(-1, -16, 1, 34) gives -1
(-6, -20, -12, -41, -30, -25) gives -6
(-25, 3, 5, 36, 0, -9) gives -25
(21, 14, 36, 13, 0, -10) gives 21
(22, -38, -1, -23, -14, -24, -8) gives 22
(44, 3, 40, 39, -18, 0, 4) gives 44
---
[-28 -27  28 -17  -4  42] value 42, 28

[ 35   5  36   7 -29 -37] value 36, 35

[-10   8  16  -2  20  46] value 46, 20

[[-19 -23  -7 -34  22 -36]
 [  8  28   9  40  11 -17]
 [  1 -28  -8 -42  25 -41]] value 40, 28

[-35 -13  36  16] value 36, 16

[38 18 20  3 15  5 35] value 38, 35

[[ -6   9 -25  23 -40  36]
 [ -3  -9  26 -27  28 -27]] value 36, 28
---
[[ 36  12  31  36 -15  -2  12]
 [ 39  -4  26   3   7  -1  12]
 [ 28   4  35  22 -21  -5  11]] ans = 39

[[ 20   7  34  19  18]
 [ 11 -13 -16  -7  -7]
 [-18  19 -16   2  25]] ans = 11

[[ -2   1 -37   0  -1   3]
 [ -2   1 -33   0   0   3]
 [  0   0 -23   0   0   2]] ans = -2

[[-15 -12  -6   7   0  41 -18]
 [  1 -32   3 -31  -6  -7  -8]
 [ 14 -27   5 -26 -14  -4 -21]] ans = 1

[[-31 -33  23  25  -7]
 [-29 -27  13  24  -4]
 [-44 -37  20  23 -15]] ans = -29

[[ -2   1 -42   0   0]
 [ -1   3  37   2  -1]
 [-16   8  -5  -6   0]] ans = -1

[[-31 -27   4 -20]
 [-23 -36  -1 -33]
 [-23 -35  -3 -30]] ans = -23

[[-26 -30  20  19  -3  32]
 [-33 -28   8  19  -6  32]
 [ 42  24  -9 -25  31 -45]] ans = -33

[[-17 -14 -10   1   7]
 [ 15  28 -32  -5  21]
 [ 10 -36 -32   3  -1]] ans = 15

[[ -6  -9 -12 -13 -13 -10 -12]
 [  7  13 -30  10 -32  16 -27]
 [-21 -43   7 -43   9 -41   6]] ans = 7
---
[-0.176 -0.007 -0.067 -0.169  0.033  0.175] Answer: -0.176
[  91.2 -121.5   32.5  143.8  -13.8   42.7] Answer: 91.2
[ 0.16 -0.16 -0.03  0.13  0.10] Answer: 0.16
[ 0.456  1.502 -0.133 -1.544  0.041 -0.165 -0.825] Answer: 0.456
[-0.38  1.30 -0.34 -1.67] Answer: -0.38
[ 1.3 -0.1 -0.9 -1.4  0.7] Answer: 1.3
[-0.946  0.635 -0.054  1.682] Answer: -0.946
[-0.107 -0.056  0.142  0.036  0.065 -0.080 -0.016] Answer: -0.107
[-10.66 -18.89 -13.57 -15.78 -16.32  15.20] Answer: -10.66
---
[ 31 -39  26  40  26  44  40] => 44
[-22   5 -39  18 -20  23] => -20
[ 13 -34  11 -28 -20 -15] => -20
[-43 -38  24  29 -14] => 29
[-11  33 -33   5 -41 -11] => -41
[ 31 -29 -16   1  -8  39  13] => 39
---
4365,2695,2895,2118,8531 Answer: 2895
-280,-558,-249,701 Answer: -558
7854,6088,4874,8413,1107 Answer: 4874
8380,8539,2358,9248,6182,6742 Answer: 9248
210,192,182,49,174,142,197 Answer: 174
5200,4280,3025,9087,5339,6157,9730 Answer: 5339
251,80,159,140,178,51 Answer: 140
228,205,275,569,849,414 Answer: 569
---
[[554, 491, 553, 581, 516, 567, 637], [778, 535, 609, 518, 648, 475, 384], [612, 172, 822, 707, 476, 543, 561]] value 476
[[681, 619, 655, 529, 719, 554, 553], [473, 211, 842, 331, 398, 332, 984]] value 398
[256, -123, 630, -564] value -123
[[18, -27, 9, 6, -11], [18, 47, -6, -25, 3]] value -6
[[114, 676, 208, 442, 447], [141, 552, 738, 737, 159], [5, 459, 784, 379, 493]] value 784
[-3, -49, 42, 30, -34, -41] value 30
[[-155, 848, -154, 84, 251, -417], [334, -856, 249, 375, -237, 860]] value 375
---
[ 10  14 -23  12 -34] Out: -23

[[ -1  20  -3 -35   2]
 [-13   4  -5   5   1]
 [  1   5   2 -11  -1]] Out: 2

[[  7   1   6  15  30]
 [-10  -6  -8   5 -11]
 [-14  14 -21 -43   4]] Out: -21

[[ 12  11   4   0  -5]
 [  1   0 -16  -6   1]
 [-11  -5  44  19   2]] Out: 44

[[-22  -6 -42  37 -18]
 [-39  21   7 -30 -31]] Out: 7

[  3  28 -40 -23  25] Out: -40

[-45 -13  15  17 -11] Out: 15

[-43 -12 -34 -10  -9] Out: -34

[  4 -13 -40  35   7] Out: -40
---
[-12  14  23  38   3 -19] --> -19
[-40 -29  10 -12   3] --> 3
[ 25 -31  24 -42] --> -42
[ 11   6 -38   8   3 -20  28] --> 28
[  4 -34  43  45 -18   4  40] --> 40
[-10  -1  42 -28 -26] --> -26
